Below is a small trained network, with its code and all its weights. Each question gives an input and a class and asks what happens when units are switched off, that is, made to give their printed mean instead of their output.

import numpy as np


def w(rows, s, z=0):
    codes = np.array(rows[::2]) - 128.0
    scale = np.full(codes.shape[1], s)
    scale[-1] = z or s
    return codes * scale


def norm(h):
    return h / np.sqrt((h * h).mean(-1, keepdims=True) + 1e-5)


def f(y):
    return np.maximum(y, 0)


def log_softmax(a):
    a = a - a.max(-1, keepdims=True)
    return a - np.log(np.exp(a).sum(-1, keepdims=True))


def net(x, mask):
    res = np.array(x, float).reshape(1, 2) / 4 @ E
    u = 0
    for l in range(4):
        y = f(norm(res) @ A[l][:, :-1].T + A[l][:, -1])
        res = res + np.where(mask[u : u + 9], y, B[l][:, -1]) @ B[l][:, :-1]
        u += 9
    return log_softmax(norm(res)[-1] @ U[:, :-1].T + U[:, -1])


A, B = {}, {}
E = w([
[84,254,69],'x0',
[21,149,144],'x1',
],0.0067)
A[0] = w([
[48,5,164,153],'0.n1',
[78,128,127,63],'0.n2',
[20,117,116,58],'0.n3',
[146,138,137,68],'0.n4',
[142,142,139,30],'0.n5',
[219,168,135,86],'0.n6',
[118,83,89,4],'0.n7',
[20,198,144,197],'0.n8',
[126,145,141,147],'0.n9',
],0.011,0.0023)
B[0] = w([
[77,16,99,238],'0.n1',
[102,145,177,157],'0.n2',
[78,176,252,197],'0.n3',
[136,132,147,131],'0.n4',
[133,114,91,128],'0.n5',
[203,141,28,182],'0.n6',
[160,112,120,130],'0.n7',
[49,209,67,255],'0.n8',
[132,128,110,142],'0.n9',
],0.021,0.0073)
A[1] = w([
[132,95,131,98],'1.n1',
[249,147,200,95],'1.n2',
[134,10,130,32],'1.n3',
[129,188,135,126],'1.n4',
[131,180,127,97],'1.n5',
[112,169,190,46],'1.n6',
[128,152,129,112],'1.n7',
[121,29,151,11],'1.n8',
[85,101,202,7],'1.n9',
],0.016,0.0019)
B[1] = w([
[139,140,145,162],'1.n1',
[151,60,2,154],'1.n2',
[160,225,199,254],'1.n3',
[101,152,193,187],'1.n4',
[102,152,176,179],'1.n5',
[53,154,164,166],'1.n6',
[118,137,150,151],'1.n7',
[150,213,189,228],'1.n8',
[156,35,18,175],'1.n9',
],0.023,0.0074)
A[2] = w([
[156,87,79,45],'2.n1',
[184,105,160,130],'2.n2',
[191,115,193,4],'2.n3',
[127,120,118,62],'2.n4',
[123,168,186,142],'2.n5',
[53,134,125,160],'2.n6',
[112,148,149,117],'2.n7',
[169,37,27,106],'2.n8',
[49,5,124,28],'2.n9',
],0.016,0.0016)
B[2] = w([
[182,94,72,162],'2.n1',
[169,145,147,165],'2.n2',
[171,164,180,188],'2.n3',
[137,128,130,131],'2.n4',
[185,134,95,255],'2.n5',
[156,77,115,234],'2.n6',
[154,120,120,192],'2.n7',
[253,48,47,197],'2.n8',
[38,59,78,170],'2.n9',
],0.027,0.0075)
A[3] = w([
[47,128,156,165],'3.n1',
[164,177,6,134],'3.n2',
[108,53,127,28],'3.n3',
[121,118,133,47],'3.n4',
[60,25,106,2],'3.n5',
[108,63,122,15],'3.n6',
[112,128,132,134],'3.n7',
[39,3,98,84],'3.n8',
[185,146,253,162],'3.n9',
],0.016,0.0017)
B[3] = w([
[173,153,13,212],'3.n1',
[84,80,240,240],'3.n2',
[85,173,104,158],'3.n3',
[123,131,123,131],'3.n4',
[25,28,132,184],'3.n5',
[80,160,117,155],'3.n6',
[132,123,116,144],'3.n7',
[67,3,126,204],'3.n8',
[227,189,153,255],'3.n9',
],0.027,0.0077)
U = w([
[134,95,138,57],'0',
[129,111,100,7],'1',
[62,113,237,146],'2',
[221,194,181,178],'3',
[59,229,77,191],'4',
[35,23,78,186],'5',
[216,1,60,154],'6',
[124,111,105,10],'7',
],0.018,0.011)

Each question gives the input, the list of numbers given to net, and the class t.
The units are the neurons (one row each of A and B). Each row of codes is followed by its name. A weight is (code - 128) times the scale printed after its matrix; where a second scale follows, it is the last column's (A, B and U).
mask holds one flag per neuron, layer by layer. A switched-off neuron (its flag False) gives its mean, the last column of its row in B, instead of its output. The means were averaged over made-up inputs and are rounded, as every weight is.
A unit's drop is (log p(t) with every unit on - log p(t) with that unit switched off) / (log p(t) with every unit on - log p(t) with every unit switched off).
The circuit of an input: a set's keep is (log p(t) with only the set's units on - log p(t) with every unit switched off) / (log p(t) with every unit on - log p(t) with every unit switched off). Starting from the 12 units with the biggest drops (on a tie, the unit counted first), units are removed one at a time, each time the one whose removal leaves the highest keep (on an exact tie, the one counted first), for as long as the keep stays at least 0.8.
units of the circuit, in order: the units of the circuit, biggest drop first
unit that matters most: the unit with the biggest drop
top k neurons: the k neurons with the biggest drops, biggest first
drop of u: that unit's drop, to one decimal
input [8,-5], class 2: top 3 neurons => (3.n2 0.n1 1.n3)
input [2,3], class 4: units of the circuit, in order => (0.n8)
input [6,-1], class 2: top 2 neurons => (0.n3 3.n2)
input [8,-6], class 2: top 3 neurons => (0.n1 3.n2 1.n3)
input [5,-3], class 2: top 2 neurons => (0.n1 3.n2)
input [3,0], class 4: top 2 neurons => (0.n1 2.n8)
input [8,-4], class 2: top 3 neurons => (3.n2 1.n3 0.n1)
input [3,6], class 4: top 2 neurons => (0.n8 0.n1)
input [5,-1], class 2: top 4 neurons => (0.n3 0.n1 3.n2 1.n3)
input [7,-5], class 2: top 4 neurons => (0.n1 3.n2 1.n3 0.n3)
input [2,4], class 4: top 2 neurons => (0.n8 0.n1)
input [6,-7], class 6: top 3 neurons => (0.n8 1.n3 2.n8)
input [-3,-3], class 3: drop of 0.n8 => 3.3
input [2,6], class 4: unit that matters most => 0.n8
input [-2,-2], class 3: drop of 0.n8 => 4.5
input [-7,3], class 3: drop of 1.n3 => 3.3
input [4,1], class 4: top 2 neurons => (0.n1 0.n8)
